Here is a tiny trained network, its code and every weight. The questions are about switching its units off for an input and a class, where a switched-off unit gives its printed mean instead of its output.

import numpy as np


def w(rows, s, z=0):
    codes = np.array(rows[::2]) - 128.0
    scale = np.full(codes.shape[1], s)
    scale[-1] = z or s
    return codes * scale


def f(y):
    return y / 2 * (1 + np.tanh(0.7978845608 * (y + 0.044715 * y**3)))


def log_softmax(a):
    a = a - a.max(-1, keepdims=True)
    return a - np.log(np.exp(a).sum(-1, keepdims=True))


def net(x, mask):
    res = np.array(x, float).reshape(1, 7) / 4 @ E
    y = f(res @ A[0][:, :-1].T + A[0][:, -1])
    res = res + np.where(mask, y, B[0][:, -1]) @ B[0][:, :-1]
    return log_softmax(res[-1] @ U[:, :-1].T + U[:, -1])


A, B = {}, {}
E = w([
[160,156,12,76,133,76,60,92,117,180,91,130],'x0',
[182,132,181,129,9,178,89,104,113,150,171,88],'x1',
[254,149,158,205,113,28,110,69,186,94,228,128],'x2',
[133,139,88,131,119,121,101,156,172,65,122,92],'x3',
[173,83,131,128,67,106,186,116,144,110,51,179],'x4',
[122,58,140,191,86,87,119,223,84,124,157,137],'x5',
[124,163,173,133,116,91,89,110,210,149,73,173],'x6',
],0.0095)
A[0] = w([
[101,155,62,38,184,43,87,74,135,159,148,104,252],'neuron 1',
[111,104,92,131,98,6,99,182,201,48,82,114,178],'neuron 2',
[107,59,182,159,160,103,218,152,162,85,69,211,162],'neuron 3',
[217,102,136,164,32,129,110,46,184,125,166,146,99],'neuron 4',
[103,8,118,130,166,119,222,99,118,121,153,151,235],'neuron 5',
[58,97,128,113,124,220,126,136,85,168,105,50,121],'neuron 6',
[73,155,174,160,172,150,123,125,139,124,147,130,217],'neuron 7',
[82,157,116,90,145,142,145,110,194,110,38,254,162],'neuron 8',
],0.0071,0.0037)
B[0] = w([
[83,192,39,164,242,74,81,117,104,177,61,119,249],'neuron 1',
[129,95,113,238,53,132,69,226,135,108,208,113,208],'neuron 2',
[170,105,76,148,120,185,206,186,53,57,218,201,208],'neuron 3',
[209,101,191,100,168,87,95,32,134,188,151,110,225],'neuron 4',
[170,125,150,154,78,153,255,209,100,76,138,117,185],'neuron 5',
[41,52,149,19,106,224,161,207,197,93,51,164,206],'neuron 6',
[124,131,96,173,195,155,71,175,139,108,186,94,178],'neuron 7',
[204,131,77,159,198,113,178,132,27,88,197,178,221],'neuron 8',
],0.0074,0.011)
U = w([
[134,139,64,177,231,100,14,132,104,162,114,133,211],'0',
[186,104,254,154,30,99,62,82,188,149,153,112,151],'1',
[138,71,122,162,101,160,167,211,43,44,196,164,235],'2',
[17,107,142,3,126,187,125,164,156,122,35,139,40],'3',
[184,166,100,80,174,105,175,64,78,139,46,157,3],'4',
],0.0073,0.0026)

Each question gives the input, the list of numbers given to net, and the class t.
The units are the neurons (one row each of A and B). Each row of codes is followed by its name. A weight is (code - 128) times the scale printed after its matrix; where a second scale follows, it is the last column's (A, B and U).
mask holds one flag per neuron, in row order. A switched-off neuron (its flag False) gives its mean, the last column of its row in B, instead of its output. The means were averaged over made-up inputs and are rounded, as every weight is.
A unit's drop is (log p(t) with every unit on - log p(t) with that unit switched off) / (log p(t) with every unit on - log p(t) with every unit switched off).
The circuit of an input: a set's keep is (log p(t) with only the set's units on - log p(t) with every unit switched off) / (log p(t) with every unit on - log p(t) with every unit switched off). Starting from all 8 units, units are removed one at a time, each time the one whose removal leaves the highest keep (on an exact tie, the one counted first), for as long as the keep stays at least 0.8.
units of the circuit, in order: the units of the circuit, biggest drop first
most important unit: the unit with the biggest drop
k most important neurons: the k neurons with the biggest drops, biggest first
drop of u: that unit's drop, to one decimal
input [1,4,7,6,-1,-8,-4], class 1: most important unit	neuron 4
input [-5,-4,-2,-7,-5,-5,6], class 2: units of the circuit, in order	[neuron 3; neuron 8]
input [-5,7,-3,3,5,-2,2], class 1: units of the circuit, in order	[neuron 4; neuron 8; neuron 5]
input [-5,-5,-8,-5,-7,-1,3], class 2: 4 most important neurons	[neuron 8; neuron 3; neuron 7; neuron 5]
input [-1,-4,-5,-3,-2,-4,-2], class 3: 3 most important neurons	[neuron 6; neuron 2; neuron 3]
input [-2,5,2,6,-2,7,-4], class 1: 2 most important neurons	[neuron 3; neuron 8]
input [-2,2,0,5,1,-7,0], class 4: 2 most important neurons	[neuron 2; neuron 6]
input [-8,6,-8,-7,4,-6,3], class 2: 2 most important neurons	[neuron 8; neuron 3]
input [-6,4,-7,1,5,-2,8], class 2: 2 most important neurons	[neuron 8; neuron 3]
input [7,3,-7,0,-5,6,8], class 3: 2 most important neurons	[neuron 6; neuron 4]
input [3,-5,8,-6,6,2,4], class 2: 2 most important neurons	[neuron 3; neuron 2]
input [-8,-4,-4,0,-7,-7,-4], class 3: drop of neuron 6	1.0
input [7,-7,-6,-8,-2,5,-2], class 3: drop of neuron 6	1.2
input [6,8,-4,7,-6,-4,1], class 3: units of the circuit, in order	[neuron 6]
input [6,6,-2,-2,8,-1,-5], class 4: drop of neuron 1	-0.2
